Below is a small trained network, with its code and all its weights. Each question gives an input and a class and asks what happens when units are switched off, that is, made to give their printed mean instead of their output.

import numpy as np


def w(rows, s, z=0):
    codes = np.array(rows[::2]) - 128.0
    scale = np.full(codes.shape[1], s)
    scale[-1] = z or s
    return codes * scale


def f(y):
    return np.maximum(y, 0)


def log_softmax(a):
    a = a - a.max(-1, keepdims=True)
    return a - np.log(np.exp(a).sum(-1, keepdims=True))


def net(x, mask):
    res = np.array(x, float).reshape(1, 7) / 4 @ E
    y = f(res @ A[0][:, :-1].T + A[0][:, -1])
    res = res + np.where(mask, y, B[0][:, -1]) @ B[0][:, :-1]
    return log_softmax(res[-1] @ U[:, :-1].T + U[:, -1])


A, B = {}, {}
E = w([
[96,54,249,168,147,108],'x0',
[215,108,65,31,85,154],'x1',
[170,201,133,134,70,189],'x2',
[183,156,95,190,92,28],'x3',
[58,159,117,86,45,105],'x4',
[125,121,43,155,89,144],'x5',
[85,158,161,104,24,119],'x6',
],0.011)
A[0] = w([
[104,176,37,89,41,159,163],'N1',
[114,130,140,113,197,252,109],'N2',
[162,50,93,5,171,174,140],'N3',
[172,125,126,152,184,205,140],'N4',
[203,88,136,74,132,128,162],'N5',
[105,135,166,53,34,187,146],'N6',
[130,150,96,174,130,82,254],'N7',
],0.014,0.0037)
B[0] = w([
[94,149,44,151,37,137,254],'N1',
[64,133,77,128,222,211,211],'N2',
[188,87,81,5,176,105,241],'N3',
[157,150,163,194,173,162,188],'N4',
[179,128,143,107,123,106,194],'N5',
[133,140,206,87,73,171,230],'N6',
[119,122,110,202,120,93,176],'N7',
],0.019,0.02)
U = w([
[71,186,43,133,39,132,1],'0',
[174,118,85,35,153,131,102],'1',
[208,160,144,185,140,105,107],'2',
[52,163,113,134,220,254,128],'3',
[29,173,245,9,48,245,156],'4',
[10,113,215,191,162,2,241],'5',
],0.0094,0.0041)

Each question gives the input, the list of numbers given to net, and the class t.
The units are the neurons (one row each of A and B). Each row of codes is followed by its name. A weight is (code - 128) times the scale printed after its matrix; where a second scale follows, it is the last column's (A, B and U).
mask holds one flag per neuron, in row order. A switched-off neuron (its flag False) gives its mean, the last column of its row in B, instead of its output. The means were averaged over made-up inputs and are rounded, as every weight is.
A unit's drop is (log p(t) with every unit on - log p(t) with that unit switched off) / (log p(t) with every unit on - log p(t) with every unit switched off).
The circuit of an input: a set's keep is (log p(t) with only the set's units on - log p(t) with every unit switched off) / (log p(t) with every unit on - log p(t) with every unit switched off). Starting from all 7 units, units are removed one at a time, each time the one whose removal leaves the highest keep (on an exact tie, the one counted first), for as long as the keep stays at least 0.8.
circuit, biggest first: the units of the circuit, biggest drop first
unit that matters most: the unit with the biggest drop
k most important neurons: the k neurons with the biggest drops, biggest first
drop of u: that unit's drop, to one decimal
input [-5,8,0,7,-5,7,0], class 0: unit that matters most -> N1
input [0,-8,3,8,-8,-4,-6], class 5: circuit, biggest first -> (N3 N7)
input [4,1,-4,0,3,8,-2], class 5: 3 most important neurons -> (N1 N3 N2)
input [-5,-8,-3,1,-1,-3,-4], class 5: circuit, biggest first -> (N2 N1 N3)
input [3,-4,-2,2,2,0,-2], class 5: 2 most important neurons -> (N1 N3)
input [6,8,6,6,-6,-3,-1], class 2: circuit, biggest first -> (N4 N2)
input [5,-1,-7,1,-8,4,1], class 5: circuit, biggest first -> (N3 N2)
input [3,-3,1,0,4,-3,-2], class 5: 2 most important neurons -> (N6 N3)
input [4,-2,6,2,-4,3,3], class 2: 2 most important neurons -> (N1 N2)
input [3,7,3,5,0,3,0], class 0: 2 most important neurons -> (N3 N1)
input [4,-1,-7,8,-8,1,-5], class 5: 2 most important neurons -> (N3 N7)
input [8,3,-4,-7,-5,-8,-1], class 3: 2 most important neurons -> (N2 N4)
input [8,4,0,3,-6,5,2], class 2: 3 most important neurons -> (N3 N2 N1)
input [-4,1,8,8,-8,0,0], class 2: unit that matters most -> N4
input [6,-3,4,5,-5,-4,8], class 5: 3 most important neurons -> (N1 N6 N3)
input [8,5,-6,-8,-4,-7,-1], class 1: 2 most important neurons -> (N3 N5)
input [6,-6,-5,-6,5,-7,-2], class 3: 2 most important neurons -> (N6 N2)
input [5,-2,3,-6,-7,-5,5], class 3: drop of N2 -> 0.3
input [2,3,-3,-6,0,-8,2], class 1: drop of N3 -> 2.5
input [-5,8,-5,4,5,8,-5], class 0: drop of N2 -> 0.0
input [-3,8,4,8,-7,0,5], class 0: circuit, biggest first -> (N1)
